[[-29 -13 -37 -25 -10 -61 -14 -52   8 -36 -49  -5]
 [  6  23 -11  -6  55 -18   7 -16  39  -7  21  15]
 [ 22 -14   3 -15 -64   3 -46  17 -63  24  18 -47]
 [ 36  11  33  32 -10  30  26  36  10  37  -9  24]
 [-23  22 -16 -17 -10 -21 -19 -26 -24 -40  19 -14]
 [ 21  -4 -14 -24 -21 -20 -41  -4 -28  15  24 -36]]
->
[[ 36  11  33  32 -10  30  26  36  10  37  -9  24]
 [ 22 -14   3 -15 -64   3 -46  17 -63  24  18 -47]
 [  6  23 -11  -6  55 -18   7 -16  39  -7  21  15]
 [ 21  -4 -14 -24 -21 -20 -41  -4 -28  15  24 -36]
 [-23  22 -16 -17 -10 -21 -19 -26 -24 -40  19 -14]
 [-29 -13 -37 -25 -10 -61 -14 -52   8 -36 -49  -5]]

[[-21  27  -2 -20 -41   0  -2  24  30   4  -6   0   6   1 -15  24]
 [-13  26  -3 -11  30   4 -26   6 -39   8  18   0 -26   8  -4   2]
 [-53  24  26 -51  39  11 -24   9  -2  22 -14   0   2  17 -33  29]
 [ 31 -59   0  28 -23   7  16  26 -28   6  -5   0 -17   5  18  16]
 [ 64 -26 -22  54   7 -10   7 -23 -32 -19   3  -1 -16 -16  35 -36]]
->
[[-53  24  26 -51  39  11 -24   9  -2  22 -14   0   2  17 -33  29]
 [ 31 -59   0  28 -23   7  16  26 -28   6  -5   0 -17   5  18  16]
 [-21  27  -2 -20 -41   0  -2  24  30   4  -6   0   6   1 -15  24]
 [-13  26  -3 -11  30   4 -26   6 -39   8  18   0 -26   8  -4   2]
 [ 64 -26 -22  54   7 -10   7 -23 -32 -19   3  -1 -16 -16  35 -36]]

[[-29  -4  16  24   7  27   3  -3]
 [ 12   0  -6  -9  -7 -16   4   9]
 [  9  10  -3   0   0 -14   1  12]
 [ 56  18 -28 -47   4 -25 -29 -23]
 [-46 -14   4   9  23  43 -22 -50]
 [-45  -4  21  26  11  36   5 -16]
 [ -8  26   5  17   7 -18   8  23]]
->
[[-45  -4  21  26  11  36   5 -16]
 [-29  -4  16  24   7  27   3  -3]
 [ -8  26   5  17   7 -18   8  23]
 [-46 -14   4   9  23  43 -22 -50]
 [  9  10  -3   0   0 -14   1  12]
 [ 12   0  -6  -9  -7 -16   4   9]
 [ 56  18 -28 -47   4 -25 -29 -23]]

[[-44 -21   9 -14   5  34  20 -12  -7 -38 -46 -22   3  17  -5  -6]
 [ 10   4 -19  30  11  35  21   3 -12 -22  -7 -45 -12  12 -10 -50]
 [ -4 -13 -58   6  14 -19  39   7 -26  -7  24 -11 -14 -14  15 -35]
 [  2   1  -9  25 -26   8 -15 -17  25  14 -57 -35  -9  28 -24  -6]
 [  1  -9 -13  21   7 -18  19  38  -8 -15 -44 -26 -21  27  -5 -44]]
->
[[-44 -21   9 -14   5  34  20 -12  -7 -38 -46 -22   3  17  -5  -6]
 [  2   1  -9  25 -26   8 -15 -17  25  14 -57 -35  -9  28 -24  -6]
 [  1  -9 -13  21   7 -18  19  38  -8 -15 -44 -26 -21  27  -5 -44]
 [ 10   4 -19  30  11  35  21   3 -12 -22  -7 -45 -12  12 -10 -50]
 [ -4 -13 -58   6  14 -19  39   7 -26  -7  24 -11 -14 -14  15 -35]]

[[  6  23  12]
 [ 23  21   3]
 [ 14 -20  -6]
 [ 60  -8 -15]
 [ 44   7 -29]
 [ 49 -14  32]
 [  9 -31 -28]
 [ 29  -1 -16]
 [-23   4 -35]]
->
[[ 49 -14  32]
 [  6  23  12]
 [ 23  21   3]
 [ 14 -20  -6]
 [ 60  -8 -15]
 [ 29  -1 -16]
 [  9 -31 -28]
 [ 44   7 -29]
 [-23   4 -35]]

[[14 62 19]
 [ 5 52 35]
 [55 30  7]
 [57  6 28]
 [25  9 59]
 [58  9 26]
 [18 61 13]
 [56  6 30]
 [ 3 41 48]
 [21 61 10]]
->
[[25  9 59]
 [ 3 41 48]
 [ 5 52 35]
 [56  6 30]
 [57  6 28]
 [58  9 26]
 [14 62 19]
 [18 61 13]
 [21 61 10]
 [55 30  7]]

[[-43 -21 -37 -22  22 -29   5  57  -4 -28  29  21  26]
 [ 18  -6  23   4   6  25  27   6   3  -2 -19  22  15]
 [ 22 -11  21  27 -26   0   7 -31  23 -11 -15  12 -16]
 [ 14  33  50 -20  24  40  -5  64 -26  13  49  36  -1]
 [-36 -19 -56 -16  27 -45  -5  46 -11 -34  11  11  17]
 [-16  54 -15  37   1 -43 -19  -2 -29  12  17 -16  10]]
->
[[ 14  33  50 -20  24  40  -5  64 -26  13  49  36  -1]
 [ 18  -6  23   4   6  25  27   6   3  -2 -19  22  15]
 [ 22 -11  21  27 -26   0   7 -31  23 -11 -15  12 -16]
 [-16  54 -15  37   1 -43 -19  -2 -29  12  17 -16  10]
 [-43 -21 -37 -22  22 -29   5  57  -4 -28  29  21  26]
 [-36 -19 -56 -16  27 -45  -5  46 -11 -34  11  11  17]]
